[[ 13  35 -19 -26]
 [-25  38  29  -7]
 [  7  15  -2 -14]
 [ -4  18  10  -8]
 [ 12  24 -14 -21]]
|
[[ 35 -19]
 [ 38  29]]

[[  5 -11   3  25 -32]
 [ 13 -14  -3  25 -36]]
|
[[-11   3]
 [-14  -3]]

[[ -7 -20   4 -32]
 [ -2   5  -5 -37]
 [ 15 -36  -2  -3]
 [  1  26  -6 -27]
 [ 18  -7  14  27]]
|
[[-20   4]
 [  5  -5]]

[[ 30  16 -28  12 -21]
 [-18  30 -36 -19  14]
 [ 21 -19  31  12 -18]
 [  0 -22 -23  31   9]
 [-22 -22  27  -2  16]]
|
[[ 16 -28]
 [ 30 -36]]

[[ -1  -4  20   5]
 [ -5 -12 -37  16]
 [  7  17 -25 -26]]
|
[[ -4  20]
 [-12 -37]]

[[  0   9  -4]
 [ 40 -14  -7]
 [ 27   9  -8]]
|
[[  9  -4]
 [-14  -7]]

[[ 36   1 -12]
 [ 25   1 -15]]
|
[[  1 -12]
 [  1 -15]]

[[-42  33  -7]
 [-19  -4   6]
 [-21  36  16]
 [ -2   5  23]
 [-33 -15  13]]
|
[[33 -7]
 [-4  6]]

[[  2   2  -1   3]
 [-35   1  -2  -2]
 [  1  -1   1  -2]
 [  0  -1   0   1]
 [ 14  -1   0  11]]
|
[[ 2 -1]
 [ 1 -2]]
---
[[-13  38 -12  17 -19   1  -5  -5  -1  10]
 [ 25  47  -6  -3 -27  10   8 -19   2  -8]
 [  5 -10  -2  -2   8  -7  -2  -1   3  -5]
 [-34  34  -4  17 -23  16   7  13  -6   6]
 [ 20 -11  10 -12   4   2   7  -5   2  -3]
 [-17  18 -10  17  -5  -5 -10   3   1 -11]
 [  9 -29  -9   4  23 -23 -19  -3   6  -1]]
|
[[-13  38 -12  17 -19   1  -5  -5  -1  10]
 [-17  18 -10  17  -5  -5 -10   3   1 -11]
 [  9 -29  -9   4  23 -23 -19  -3   6  -1]
 [ 25  47  -6  -3 -27  10   8 -19   2  -8]
 [-34  34  -4  17 -23  16   7  13  -6   6]
 [  5 -10  -2  -2   8  -7  -2  -1   3  -5]
 [ 20 -11  10 -12   4   2   7  -5   2  -3]]

[[ -1   4   3  -1   5  -1  -1  -4   1  -1   4  -2   2   2]
 [ 13   8  -1   3  16  15  -9 -28  -3   8  44 -14   7  12]
 [  0   8   5  -2   6  -1  -1  -8   1  -2   6  -4   4   5]
 [ -4   8  -4  -6   1   2  -1  -6   2  -7   3   3  -4   6]]
|
[[ -4   8  -4  -6   1   2  -1  -6   2  -7   3   3  -4   6]
 [ 13   8  -1   3  16  15  -9 -28  -3   8  44 -14   7  12]
 [ -1   4   3  -1   5  -1  -1  -4   1  -1   4  -2   2   2]
 [  0   8   5  -2   6  -1  -1  -8   1  -2   6  -4   4   5]]

[[-19  -5  27  12 -17 -13]
 [  3  19  -3 -10  -5   6]
 [ -6 -30 -30  35  35  14]
 [ -4  31   6   9  37 -11]
 [  3  -6   9   1  24   2]
 [-13   4  33 -34  -7 -27]
 [-22  -2  -5 -30   4 -31]
 [ 15 -39 -18  22  18 -16]
 [ 20 -39 -13  32  22 -30]
 [  2 -40  -1  10 -28 -16]
 [-11  11  26 -10   1  15]]
|
[[ -6 -30 -30  35  35  14]
 [ 15 -39 -18  22  18 -16]
 [ 20 -39 -13  32  22 -30]
 [-22  -2  -5 -30   4 -31]
 [  3  19  -3 -10  -5   6]
 [  2 -40  -1  10 -28 -16]
 [ -4  31   6   9  37 -11]
 [  3  -6   9   1  24   2]
 [-11  11  26 -10   1  15]
 [-19  -5  27  12 -17 -13]
 [-13   4  33 -34  -7 -27]]

[[  9  27  -9  -9   2   9  13  39  24 -12   9   7  -9]
 [-14 -10  11  -8 -14   8 -15   5  -7 -13  16 -15  -3]
 [ -3  25   9 -10 -13  15   2  28  17  -8  22 -13  -9]
 [  4 -32 -13   9  -2 -16   0  18 -25  10 -16  17  12]
 [ 15  34  -6  18  11 -22  17  -7  36  21 -22   1  12]]
|
[[  4 -32 -13   9  -2 -16   0  18 -25  10 -16  17  12]
 [  9  27  -9  -9   2   9  13  39  24 -12   9   7  -9]
 [ 15  34  -6  18  11 -22  17  -7  36  21 -22   1  12]
 [ -3  25   9 -10 -13  15   2  28  17  -8  22 -13  -9]
 [-14 -10  11  -8 -14   8 -15   5  -7 -13  16 -15  -3]]

[[ 16  16 -10]
 [-12 -12   1]
 [ 22  25 -11]
 [-22 -10 -21]
 [-36 -38  -1]
 [ 22  35 -14]
 [ 23  25  -6]]
|
[[-22 -10 -21]
 [ 22  35 -14]
 [ 22  25 -11]
 [ 16  16 -10]
 [ 23  25  -6]
 [-36 -38  -1]
 [-12 -12   1]]

[[ -9  -2  16   5   8 -19 -19  -9   3  16  44  23   7  -7  12]
 [  7 -19 -20  -9   3  16  44  22   8  -6  12  -7 -18 -16 -21]
 [ 15   4   7 -19 -20  -9   2  15  43  23   7  -7  12  -7 -18]]
|
[[  7 -19 -20  -9   3  16  44  22   8  -6  12  -7 -18 -16 -21]
 [ 15   4   7 -19 -20  -9   2  15  43  23   7  -7  12  -7 -18]
 [ -9  -2  16   5   8 -19 -19  -9   3  16  44  23   7  -7  12]]
